Rows, each with roughly how far along a hidden order it lies (0 to 15)
(in the rows, 128 means zero)
[131 154  80 162 150 148  82 156 113 105  93 135 126 161 118 116 176 125
 117 136 128 151 105 102  65 191 143 166 123 125 129 123 150 114 175 128
 111 107 156 115 121 118 123 144 191] : 9
[125  96 176 109 155 123  89 139 166 123 194  82  88 181 149 108 134 128
 127 148 124 105 125 126 110  53 129  76 116 122 130 161  81 120 150 118
  98 119 137 136 127 133 141 158 102] : 0
[143 124 155 140 136 162 132 101  68 138 122 110 129  67 114 115 146 143
 156 125 124 150   1 167  97 130 137 178 124 114 125  91 116 173 109 119
 107 129 147 121 135 139 127 126  94] : 7
[114 138 107 127  85  85  93 145  96 115 121  95 128  37 163 116 168 134
 137 187 127 183 127  96 128 101  98 139 140 134 122 131 112 113  51 114
 138 123 157 131 110 135 115 118 122] : 5
[117 149 123  86 130 141 140 119 136 129 100 115 102  32 172 114 162 113
 119 128 125 141  74 158 118 137 116 133 133  99 139 112 128 148  32 110
 115 138 119 117 120 145  79 148  86] : 10
[110 142  95  66  76 112  66 157 157 109 161 166  90 162 126 122 139 115
 125 200 116 130 250 114 123  79 124  83 146 114 120 148 125 119 121 146
 140 147 134 118 120  96 142 113 194] : 6
[134 129 104  68  97 176 136 148 123 111 160 151 128 147 161 153 138 134
  97  90 135 114 143 178 110 123  95  62 155 111 131 141 121 172  86 120
 123 114 103 132 130 143 148 146 103] : 11
[152 154 139 196 156 149 140 104 136 129  76 117 157 101 114 120  85 127
  98  48 137 127  54 116 120 173 143 143 111 156 146 123 135 105 134 125
 103 106 137 130 147 141 110 159 102] : 12
[117 161 108 105 105  90  89 140 150 115 166 175 148 125 121 102 119 113
  88 127 119 120 196 126 190 183 102  73 138 165 128 116 121 149 108 137
 130 146 169 119 141 141 115 111 166] : 12
[125 125 112  81 134 151  90 126  91 111 162 145  76 181  98 141 215 121
 122 233 133 116 150  57  95  88 109 126 126 146 116 157 149 120 209 111
  99 148 148 125 148  90 170 150 172] : 15
[132 130  94 106 170 103 104 146  73 103  92  39 108 115 137 102 172 112
 127 118 127 147  57 146 142 193 131 121 107 100 126 111  98 147  72 119
  98 117 156 118 125 114  78 133 146] : 4
[141 100 126  79 148 209 112 120 109 119 146  79 107 147 119 110 121 113
 130 137 134 112  69 154  85 168 126  97 130 116 134 131  86 196 117 135
  99 141 126 120 136  78 136 130 118] : 5
[157  99 143 176  57  76 156  91 102 116 119  60  76 152 134 164 107 126
 130 230 148 169 159  79  72  47 106 149 137  81 118 189 145  95 146 111
 101 137  69 150 141  47 158 106 146] : 4
[132 139 120 105 100  89 150 166 174 115 126 162 125 123 130 151 138 107
 120 162 136 100 255 134 155 130 142  82 106 144 128 134 132  97 140 142
 148 132 131 108 127  93 113 139 155] : 8
[143 125 182 144  95 105 124  96 177 125 173 117 165 153 114 115  77 139
  95 166 133 152 127 120 115  83 117 170 131 171 135 124 141 138 207 134
 122 128 152 141 132 123 154 122 137] : 3
[141 148 115  69  76 143 177  94 152 123 128 114  69  93 165 136 168 102
 101 205 132 110  97 160  82  95 108 151 136  88 134 135 147 171  91 108
  97 156  78 117 130  87 104 128 108] : 9
[145 132 198 124 102 136 111 121 103 142 170 161 170  28 104 118  94 144
 150  89 126 142 109 178 120 109 150 132 116 173 127  79  92 157 149 146
 139 120 173 113 137 144 141 129  74] : 5
[139 132 126  89  71  83 157 111 181 130 107  46 133 152 153 152  56 121
  97 109 126 109  96 120 156  53 108 108 117 105 137 142 114 119  60 138
 131 122 112 142 131  81  96 110 106] : 0
[119 125  84 170 134 105 136 135 212 145  94 141 135 142 157 139  93 124
 147 159 135 108 207  89 114 139 141 142 127 157 136 142 150 116 121 140
 149 130 101 120 110 105 108 120 146] : 6
[124 113 177  95 102 229 141 120  71 118 133  55 109  99  76 127 156 126
 113 161 131 156  52 123  97 121 125 159 137  87 124 139 117 145 161 111
 127 144 128 135 139 103 162 123  90] : 4

Next part:
[172 157 106 158 183 141  98 127  98  85 115 147 105 182 126 135  83 214
 109 150 180  89 106 121 160  96  89 152 147 221 148 101 144 146 126 149
 116 145 128 185 180] : 14
[109 113  95 159 154 112 115 117  92  97  97 111 132 153 130 132 104 212
 122  92 145 141  92 175 124 149 172 161 141 120 118 147 114 115  54 177
 193 139 152 105 143] : 2
[155  96 163  71 104 120 119 106   3 100 149 146 110 123 149 172 146  86
 114  82 115 164 169  62  82 132 133 106  95 149  84 144 148  72 107 114
 185 124 116  95 111] : 2
[166 107 127 125 152 131 114 151  77 125 118 155 125 145 128 143 103 107
 104  89 145  97 163  60 106 121  98 111 111 184 102 129 121 118 124 146
 150 135 126 142 125] : 9
[104 117 145 109 116 115 109  48 131 111 143 130  91 123 134 104 147 184
 151 137 127 174  97 180 130  82 162 152 149  96 165 123 147 132  76 112
 142 128 105 131 152] : 2
[134  78 130 102 122 137 126 129 147 166 119 122 141 104 101 125 140  51
 121 115 111 124 157 101  95 111 133 120  94 128 104 122 125 140  81 139
 103 131 125 133 107] : 8
[138 114 108 168 144 133 113 133 122  98 114 132 110 145 124 140 108 192
 116 144 138 106  82 154 135 130 120 160 139 138 132 130 131 135  83 130
 146 137 137 145 156] : 8
[139 110  95 180 152 130 107 118 110 104 101 131 124 144 120 137  93 195
 105 114 136 106  97 168 125 146 132 161 132 126 126 135 115 147  41 152
 166 145 143 136 150] : 8
[141  86 130 145 146 138 135 192 142 173 106 144 145 112 120 141 118  68
 120  88 118  75 157 101 109 150 120 107  85 134  88 143 115 127 137 128
 120 129 146 134  97] : 12
[155 138 148 106 137 117  97  63  48  62 154 156  79 159 161 127 140 202
 129 118 154 151 114 120 145  96 115 136 159 152 151 121 158 106 162 102
 176 122 109 144 162] : 5
[118 123 112 126 129 151 125  99 199 149 116 146  98 105  91  80 135 180
 125 152 138 104 143 145 129  72  87 142 133 127 154  79 136 192 108  92
  49 151  93 200 154] : 15
[121  90  98 176 122 120 121 159  98 144 112 110 151 118 118 159 111 146
 116 113 108 117  95 167 114 181 175 163 117  79 110 150 101 119  28 160
 191 132 149  90 117] : 2
[167 134  90 155 174 144 113 142 145 116 112 152 115 155 108 117 106 169
 112 135 171  53 139 107 139 105  51 122 144 184 139 111 130 162 158 119
 107 146 117 205 161] : 15
[155 125 127  87 111 140  99  87 108 123 146 141  98 119 113 116 135 144
 138 124 153 148 158 101 122  84 104 118 128 163 143  91 145 142 141  95
  94 140  86 162 140] : 8
[176 124  72 155 183 130  85 110  88 113 117 109 129 160  90 129 108 205
 103 151 149  54 112 100 130  99  75 154 127 141 115  99 117 144  96 167
 122 132 123 195 153] : 11
[116 109 107 135 135 112 112 119  82 109 115 120 128 134 139 138 111 176
 125  99 126 161 104 162 104 151 187 154 134 104 130 143 111 112  41 157
 186 132 133  87 124] : 0
[116 146 120 114 142 136 115  91 142  87 130 149  88 115 112  67 117 183
 126 120 154 116 137 131 144  71  98 111 158 162 167  85 131 175 128  86
  79 151  96 199 165] : 13
[122 111  94 177 134 145 104 123 228 164 113 107 162 109  71  89 100 214
 127 173 127 108  69 210 157  99 136 172 147  95 154  98 103 203  29 144
  62 148 126 177 164] : 12
[153  96 145 123  95 120 115 138  40 137 140 140 128 110 138 179 120  96
 125  80 109 147 134 116  93 159 166 126 105 126  95 161 122  84  71 160
 197 122 139  81 113] : 0
[181 129 154  88 118 153 125 109 116 139 146 166  93 136 129 135 141  83
 116 160 142 106 176  56 121  86  56 109 107 193 117 100 173 126 200  84
  95 132  95 182 140] : 14
[146  91 104 155 117 119 105 133  49 120 115 124 139 130 122 152  97 167
 110  91 115 130 112 147 111 169 165 163 119 105 111 145 112 110  31 168
 196 131 143  95 127] : 2
[111  99 139 117 102 117 103  51 142 130 133 129 106 114 127  99 139 191
 153 114 128 172 105 205 124 103 170 161 152  80 163 125 139 137  38 125
 142 138 111 116 148] : 1
[126 122 134  91 103 153 123  97 153 155 140 134 105 100 107 101 146 123
 140 160 136 132 152 124 120  63 102 117 122 151 154  86 151 156 138  80
  61 143  88 166 136] : 10
[134 125 125 132 145 109 109  97  57  89 112 145  99 155 156 133 109 187
 122  77 148 158 124 151 112 133 162 151 139 136 134 146 131 105  75 154
 186 137 140 116 142] : 1
[139  78 150 122 112 125 119 153  62 145 136 141 129 112 138 174 125  85
 121  80 108 136 138 118 104 167 154 128 104 120 101 158 120  98  74 147
 185 118 142  84 117] : 2
[154  66 126 143 139 126 111 156  95 194 117 127 145 122 121 168 127  89
 129  99 119 112 142 100  99 164 155 131  84  91  74 167 108 105  83 172
 168 121 155  85  99] : 4
[174 123 146 100 128 145 122 130 121 133 140 168 102 130 125 135 133  94
 117 137 145  94 173  75 118  83  63  99 118 197 123 110 150 127 195 109
  90 131 102 167 141] : 12
